Below is a small trained network, with its code and all its weights. Each question gives an input and a class and asks what happens when units are switched off, that is, made to give their printed mean instead of their output.

import numpy as np


def w(rows, s, z=0):
    codes = np.array(rows[::2]) - 128.0
    scale = np.full(codes.shape[1], s)
    scale[-1] = z or s
    return codes * scale


def f(y):
    return np.maximum(y, 0)


def log_softmax(a):
    a = a - a.max(-1, keepdims=True)
    return a - np.log(np.exp(a).sum(-1, keepdims=True))


def net(x, mask):
    res = np.array(x, float).reshape(1, 2) / 4 @ E
    y = f(res @ A[0][:, :-1].T + A[0][:, -1])
    res = res + np.where(mask, y, B[0][:, -1]) @ B[0][:, :-1]
    return log_softmax(res[-1] @ U[:, :-1].T + U[:, -1])


A, B = {}, {}
E = w([
[56,152,213,253],'x0',
[196,228,51,135],'x1',
],0.012)
A[0] = w([
[79,94,189,56,253],'N0',
[124,183,89,122,196],'N1',
[194,132,64,48,68],'N2',
[101,168,163,205,79],'N3',
[226,254,34,163,39],'N4',
[126,22,67,121,81],'N5',
[119,180,140,19,231],'N6',
],0.011,0.0044)
B[0] = w([
[156,248,160,174,210],'N0',
[147,167,164,106,180],'N1',
[107,124,54,178,227],'N2',
[138,37,84,149,200],'N3',
[136,139,166,190,248],'N4',
[85,122,106,207,171],'N5',
[120,163,123,132,201],'N6',
],0.014)
U = w([
[149,190,140,130,107],'0',
[47,55,2,147,148],'1',
[176,174,107,73,255],'2',
[126,110,103,35,40],'3',
[188,71,82,22,54],'4',
[201,83,108,31,47],'5',
],0.012,0.0074)

Each question gives the input, the list of numbers given to net, and the class t.
The units are the neurons (one row each of A and B). Each row of codes is followed by its name. A weight is (code - 128) times the scale printed after its matrix; where a second scale follows, it is the last column's (A, B and U).
mask holds one flag per neuron, in row order. A switched-off neuron (its flag False) gives its mean, the last column of its row in B, instead of its output. The means were averaged over made-up inputs and are rounded, as every weight is.
A unit's drop is (log p(t) with every unit on - log p(t) with that unit switched off) / (log p(t) with every unit on - log p(t) with every unit switched off).
The circuit of an input: a set's keep is (log p(t) with only the set's units on - log p(t) with every unit switched off) / (log p(t) with every unit on - log p(t) with every unit switched off). Starting from all 7 units, units are removed one at a time, each time the one whose removal leaves the highest keep (on an exact tie, the one counted first), for as long as the keep stays at least 0.8.
circuit, biggest first: the units of the circuit, biggest drop first
unit that matters most: the unit with the biggest drop
k most important neurons: the k neurons with the biggest drops, biggest first
drop when u is switched off: that unit's drop, to one decimal
input [-3,-8], class 0: unit that matters most => N0
input [-5,1], class 1: 2 most important neurons => (N2 N0)
input [0,0], class 2: 3 most important neurons => (N4 N2 N3)
input [-7,-7], class 0: 2 most important neurons => (N0 N3)
input [3,-1], class 2: circuit, biggest first => (N2 N4)
input [3,2], class 2: circuit, biggest first => (N5 N4)
input [3,-2], class 2: circuit, biggest first => (N2 N4)
input [2,-3], class 2: circuit, biggest first => (N4 N2)
input [-5,7], class 0: 3 most important neurons => (N4 N1 N3)
input [-4,7], class 0: 2 most important neurons => (N4 N1)
input [3,-6], class 0: 2 most important neurons => (N0 N2)
input [1,0], class 2: 2 most important neurons => (N2 N4)
input [8,-5], class 1: 3 most important neurons => (N3 N4 N1)
input [5,3], class 1: circuit, biggest first => (N0)
input [7,-4], class 1: 3 most important neurons => (N3 N4 N1)
input [4,3], class 1: 2 most important neurons => (N0 N3)
input [-4,-5], class 0: 3 most important neurons => (N0 N3 N5)
input [3,-8], class 0: drop when N0 is switched off => 1.9
input [-2,-3], class 2: drop when N4 is switched off => 0.9
input [-6,1], class 1: unit that matters most => N2
input [-4,2], class 1: drop when N2 is switched off => 1.6
